In the rows, zero is written as 128.
Each row has a class, written after it, and each block has its own classes.
[143 127 132 160 143 116 127 140 121 150 124 128 155 121 130 117 121 127
 138 103 127 109 143 186  96 136 112 139 107 155 109  98 107]
<86>
[125 111  23 137 132 128 129 122  94 145 142 148 115 135 140 112 127 137
 160 143 135 113 148 145 120 129 116 131 118 140 169 117 126]
<86>
[127 116 122 153 150 120 132 131 107 137 117 136 125 124 135 158 122 128
 139 126 125 120 138 179 114 128 123 133 123 154 134 115 113]
<86>
[130 130 120  89 116 141 123 120 116 146 144 128 120 141 118 124 123 138
  77 129 124 124 123 220 102 146 111 124 134 135 136 131 120]
<103>
[125 119 115 103 141 143 124 126 125 133 137 106 121 124 106 142 121 118
  55 110 130 124 122 195 125 137 122 125 144 136 117 111 132]
<103>
[123 119 139 128 146 119 110 136 113 122 150 112 130 134 121 127 124 119
 117 125 130 128 133 180 120 131 129 125 123 151  99 111 122]
<50>
[138 113 127 180 138 124 125 137 102 132 110 141 124 135 148 133 126 129
 146 132 119 121 154 131 123 131 120 139 117 163 139 117 112]
<86>
[125 100 124 142 153 135 143 125  95 147 125 149 114 133 128 137 129 116
 169 150 127 104 146 196 108 122 111 121 116 165 175 129 115]
<86>
[120  75 101 120 125 129 149 116  76 131 143 133  77 138 126 142 143 121
 123 180 135 130 140 134 135 131 106 110 141 155 191 124 126]
<86>
[123 114 110 100 120 138 138 120 114 130 129 126  98 128 131 144 125 123
  85 135 129 151 113 179 141 132 134 117 144 135 164 140 140]
<103>
[118 116 141 104 149 141 132 130  84 156 168 144 112 134 112 140 129 126
 167 131 129 113 144 249 110 143 120 116 117 165 182 142 105]
<103>
[131 140 100 106 136 135 113 116 122 170 120 158 139 123 111 126 124 140
 112 117 120 117 132 213 113 142 128 120 129 137 157 124 126]
<103>
[152 135 136 160 122 109 128 135 126 142 125 138 141 137 141 126 131 143
 132 104 127 123 148 128 118 136 119 146 105 126 123 123 117]
<86>
[129 107 124 179 147 117 142 125  96 137 106 144 110 124 130 139 134 125
 159 136 122 120 144 150 122 138 130 122 122 155 171 117 115]
<86>
[125 104 139 123 168 123 130 143  85 152 147 145 120 137 116 140 122 130
 174 125 129 110 146 249  77 142 105 147 106 215 163 130 121]
<86>
[125 122 121  97 114 138 130 112 107 143 154 128 108 134 121 143 122 135
 106 128 131 133 126 164 137 133 122 122 132 128 179 135 136]
<103>
[133 108 119 157 132 118 129 128 119 130 131 129 128 128 133 123 137 129
 126 142 128 133 128  76 124 120 118 125 132 140 148 107 124]
<86>
[128  85 123 156 135 120 150 146  98 130 113 127 114 132 133 134 130 121
 144 158 137 121 133 132 124 130 118 115 125 153 160 123 122]
<86>
[142 170 135 108 127 117 106 140 158 138 132 119 152 140 129 122 126 135
  89  89 118 127 132 166 125 130 128 145 104 116  69 128 121]
<50>
[134 146 142 123 143 123 116 143 141 113 130 103 147 130 136 139 127 120
  93  92 121 127 126 176 121 131 129 133 125 143  72 106 121]
<50>
[148 117 130 161 141 111 128 133  98 143 133 136 124 135 142 142 132 132
 143 127 116 118 141 159 114 137 106 139 119 133 144 117 118]
<86>
[138 131 124 138 129 127 131 122 125 155 129 145 128 131 142 129 128 144
 143 131 126  96 137 174 117 138 122 136 115 143 156 132 121]
<86>
[147 130  89 164 105 124 122 113 160 146 113 137 152 122 132 114 143 146
  59 116 123 153 115   9 129 125 124 127 144  92 129  87 125]
<103>
[139 149 131  87 129 142 126 121 110 152 149 133 122 124 113 146 119 134
 127 103 127 125 129 205 129 140 129 131 123 128 176 151 143]
<103>
[156 157 117 151 127 121 108 139 177 112 115 101 173 175 132 112 122 139
  42  86 128 140 117  58 118 116 129 138 138 107  57  83 122]
<50>
[144 127 131 137 134 123 123 130 115 155 140 140 128 127 128 136 128 143
 125  99 122 113 142 198 116 135 113 139 110 145 150 121 122]
<86>
[135 130 114  93 123 137 126 107 107 159 153 118 110 135 112 143 118 126
  85 117 123 120 121 249 119 144 128 111 128 149 170 141 122]
<103>
[145 134 146 163 121 110 119 132 117 151 137 145 142 139 144 117 128 147
 117 110 130 126 148 108 130 134 103 142 112 122 116 103 107]
<86>
[136 118 124 117 114 108 121 114 127 142 145 127 124 143 128 125 130 138
  95 129 132 130 130 121 125 134 114 132 123 126 113 122 118]
<86>
[118 109 111  87 132 132 134 120 112 143 155 127 122 125 110 133 128 123
 104 137 136 121 120 173 125 132 119 113 140 133 178 117 126]
<103>
[130 149 114  66 119 137 115 116 123 174 166 145 129 137 107 138 126 145
  84 101 134 113 133 249 115 159 120 129 117 122 162 139 132]
<103>
[135  97 114 183 138 113 144 137 100 128 103 131 113 146 135 128 134 123
 140 156 136 132 142  90 126 127 113 128 131 157 134 117 119]
<86>
[131 153 132  76 114 138 111 128 149 140 143 104 137 138 112 140 122 127
  31  88 121 131 113 224 123 159 126 133 146 128 103 126 124]
<103>
[119 106 128 138 165 105 130 143 114 115 161 102 125 133 108 130 121 120
  91 115 134 145 131 137 118 126 116 124 132 154 127  76 129]
<50>
[131  96 106 167 138 120 133 125 113 139 133 131 127 131 125 120 134 123
  93 140 134 124 136 108 120 126 115 120 135 144 140  68 114]
<86>
[149 123 125 162 128 124 122 128 128 146 117 126 143 162 132 121 130 136
  94 113 139 125 143 104 120 123 108 132 126 131 107  95 117]
<86>
[134 113 127 158 133 115 135 138 105 170 127 130 125 135 141 123 128 124
 140 125 133 116 139 176 107 135 117 143 119 149 128 122 108]
<86>
[132 124 115  89  90 144 126 117 119 161 138 123 111 137 124 141 125 135
  50 124 123 122 118 187 133 137 118 118 145 117 135 143 127]
<103>
[131 120  96 101 126 134 126 111 130 171 153 143 144 130 103 122 132 138
  69 111 133 124 127 146 119 135 113 119 138 121 154  94 124]
<103>
[128 128 143 155 137 118 123 141 120 154 122 149 151 126 134 120 121 132
 156 120 128 111 143 190 104 138 122 134 105 145 115 132 105]
<86>
[142 115 120 148 139 117 118 129 117 139 132 134 130 127 131 130 128 134
 101 111 123 128 137 140 117 131 115 135 130 142 147 108 110]
<86>
[134 119 130 146 136 118 129 131  92 148 127 130 120 133 126 134 132 126
 126 129 143 124 146 159 115 139 116 180 112 149 146 118 119]
<86>
[117  87 111 158 161 130 143 129 109 107  94 106 105 118 121 134 142  81
 128 162 131 132 116 157 122 127 149 114 133 170 133  98 117]
<50>
[142 118 118 163 120 113 118 120 126 143 127 126 139 134 141 113 131 125
  83 116 125 119 139 128 113 132 115 135 126 130  98 109 110]
<86>
[131 116 120 135 152 128 133 127 111 147 128 148 124 128 120 124 124 124
 132 127 132 111 150 184 106 131 123 129 115 153 156 111 112]
<86>

A new block, with new classes.
[123 117 115 163 105 120  89 117 119 136 125 132 117 158 141 114 120 135
 130 126 133 144 125 152 116 144 131 124 161 133 142 126 131]
<29>
[131 122 111 155 106 120 101 128 126 138 130 147 118 131 138 133 146 131
 125 139 126 143 133 143 118 129 140 123 158 137 140 114 134]
<29>
[132 130 110 145 109 111  91 124 139 124 133 135 109 126 139 114 130 135
 123 124 129 130 132 146 106 146 123 131 128 131 143 127 134]
<126>
[119 120 110 134 113 105 104 142 145 117 148 151 125 122 132 121 118 128
 129 117 121 124 131 161 121 152 117 127 104 142 126 123 126]
<49>
[128 118 112 155 110 119  89 142 137 129 125 143 113 132 150 115 132 129
 126 137 136 148 130 152 121 143 122 118 149 138 136 122 134]
<29>
[ 99 128 126 140 116 113  98 100 135 129 134 137 132 140 132 112 144 138
 120 115 118  94 132 155 105 145 128 121 114 130 140 142 124]
<49>
[122 109 111 141 111 104 107 160 125 130 138 144 121 122 131 124 139 130
 125 127 141 127 132 156 121 147 116 132 132 135 142 132 149]
<49>
[114 121 109 146 121 120 110 117 136 138 137 127 131 136 145 109 120 150
 130 119 110 118 131 141 124 152 119 119 126 132 145 135 115]
<126>
[117 129 118 154 111 118  79  92 137 140 126 155 126 135 151 104 134 135
 139 120 114 111 138 144 110 160 140 124 149 135 151 130 122]
<49>
[133 127 130 140 114 105  82 140 138 126 127 165 109 133 148 129 141 128
 139 126 119 163 134 147 118 169 124 134 168 138 139 109 136]
<49>
[136 101 120 150 120 106  92 103 128 127 134 138 115 136 136 123 128 143
 141 132 131 148 125 147 120 149 116 125 160 139 131 116 155]
<29>
[130 118 112 157 112 113 112 129 124 137 133 154 116 137 133 126 132 144
 137 132 126 141 134 149 114 159 137 119 138 135 136 111 128]
<29>
[127 112 117 146 112 112  96 125 136 134 137 144 126 134 143 128 137 133
 122 131 137 122 144 146 135 148 142 120 139 143 129 119 137]
<49>
[110 127 118 145 113 118 111 119 124 136 132 144 128 135 129 122 126 161
 135 137 124 146 122 147 113 138 120 128 145 132 162 132 133]
<29>
[133  99 113 162 121 118  98 115 130 154 135 126 108 154 165 117 143 142
 146 128 120 121 123 127 131 161 120 126 197 136 155 109 134]
<49>
[116 126 115 137 125 103 117 122 155 123 153 125 122 108 149 109 106 144
 126 124 123 147 110 141 118 152 112 126 121 129 152 118 119]
<126>
[116 128 120 143 102 102  67 129 139 119 122 157 112 123 124 126 141 135
 126 121 121 100 156 156  99 161 134 124 129 136 147 128 152]
<49>
[134 120 129 136 114 116  93 115 149 135 124 138 124 126 143 134 139 114
 131 130 130 166 133 125 114 156 124 127 146 134 129 125 131]
<126>
[121 120 118 147 114 107  98 131 137 129 134 142 121 129 135 118 122 145
 125 128 118 143 122 149 113 146 122 125 133 123 136 135 122]
<29>
[129 114 117 163 116 120 117 157 136 121 124 133 118 124 128 124 133 124
 125 135 142 132  94 147 124 149 115 125 154 133 128  99 143]
<29>
[126 130 114 155 118 105  93 122 144 122 140 134 104 122 143 103 111 148
 126 132 126 172 105 150 108 134 126 128 136 125 145 117 124]
<126>
[133 126 132 144 115 108 109 141 153 128 132 130 135 119 148 113 113 129
 124 108 136 139 118 138 134 151 105 108 130 129 133 134 121]
<126>

Next block, with new classes.
[160 117 175 133 118  98 139 139 133 125 186 124 154 144 116 136  92 152
 140 103 134 143 122 131 101 141 108 141 141 164 118 129 132]
<96>
[135  96 166 135 115 121 132 126 134 121 155 114 144 137 118 140 101 130
 123 105 116 161 112 134 119 146  91 137 128 129 110 127 138]
<106>
[161 107 164 124 108 109 134 145 131 123 202 124 130 163 121 140  87 155
 142 112 120 126 125 127  96 140 101 130 157 152 104 130 144]
<96>
[136 104 181  96 134 112 114 140 152 134 168 123 135 127 112 128  99 137
 115 107 110 160 117 124 115 145 104 134 143 133 142 132 135]
<106>
[140 118 184 152 118 111 127 146 138 131 124 130 133 127 126 153 109 143
 140 122 120 128 124 127 122 130 106 132 133 132 143 146 130]
<120>
[158 132 175 129 118 107 132 156 140 127 200 127 136 123 123 151 103 142
 148 120 132 131 122 112 105 139 101 137 139 136 112 130 131]
<96>
[127 105 194 113 125 110 140 131 150 129 174 120 137 139 113 141  95 161
 131 105 123 139 121 115 105 161  94 138 161 142 122 136 150]
<106>
[139 102 160 131  92 114 135 151 134 135 172 121 139 142 114 151  88 145
 145 101 150 156 122 131 109 142  90 128 129 148 115 137 130]
<106>
[149 131 183 160 124 105 123 154 134 143 169 148 137 110 117 159  95 154
 143 122 126 130 135 142 102 144 123 113 147 131 134 137 134]
<120>
[114  97 193 133 106 117 112 165 138 143 201 129 151 130 106 154  77 130
 161 101 132 130  94 140  96 132  89 142 131 134 110 148  96]
<106>
[127  99 176 150 124 125 185 120 149 143 125 133 116 119 135 150 137 149
 143 128 112 111 123 108 116 132 116 143 137 104 134 139 123]
<120>
[144 126 126 139 129 118 133 139 130 111 134 128 123 133 131 130 134 133
 127 127 120 125 125 133 120 138 117 113 134 129 120 135 139]
<120>
[117 108 160 137 103 124 128 142 126 139 128 128 128 128 119 145 132 135
 138 132 112 147 120 141 124 114 114 110 120 108 133 145 132]
<120>
[111 124 163 126 135 117 128 139 131 121 182 125 146 114 122 140  93 129
 135 123 129 142 122 118 122 140 101 130 127 135 113 145 131]
<96>
[130  83 200 165 126 110 136 145 146 125 137 135 122 133 134 161 128 156
 136 114 107 112 142  91 108 148 101 145 137 106 125 145 136]
<120>
[131 124 175 136 135 111 134 141 145 117 157 150 127  89 126 129  96 150
 123 140 128 104 160 135 121 148 133 129 139 114 150 141 121]
<120>
[106  76 129 113 137 153 124 132 138 145 121 126 133 118 124 132 119 127
 127 140 102 181 143 125 116 113 103 129 110  98 146 142 125]
<106>
[137 127 164 180 123 120 136 146 154 145 153 128 136 125 102 158 114 147
 142 118 132 135 133 132 114 138 112 119 146 138 132 137 138]
<120>
[158 114 180 131 106  94 127 151 145 128 215 120 146 129 101 140  88 162
 127 112 124 148 116 147  90 155 100 120 141 159  94 127 142]
<96>
[141  88 185 128 132 116 124 141 155 140 164 116 137 123  91 152 110 154
 143 121 103 135 115 115 114 113 114 140 141  90 141 143 130]
<120>
[148 107 166 127 122  85 130 153 162 121 185 119 139 122 119 138  99 110
 129 104 120 153 134 122 106 145 107 146 130 133 100 123 134]
<96>
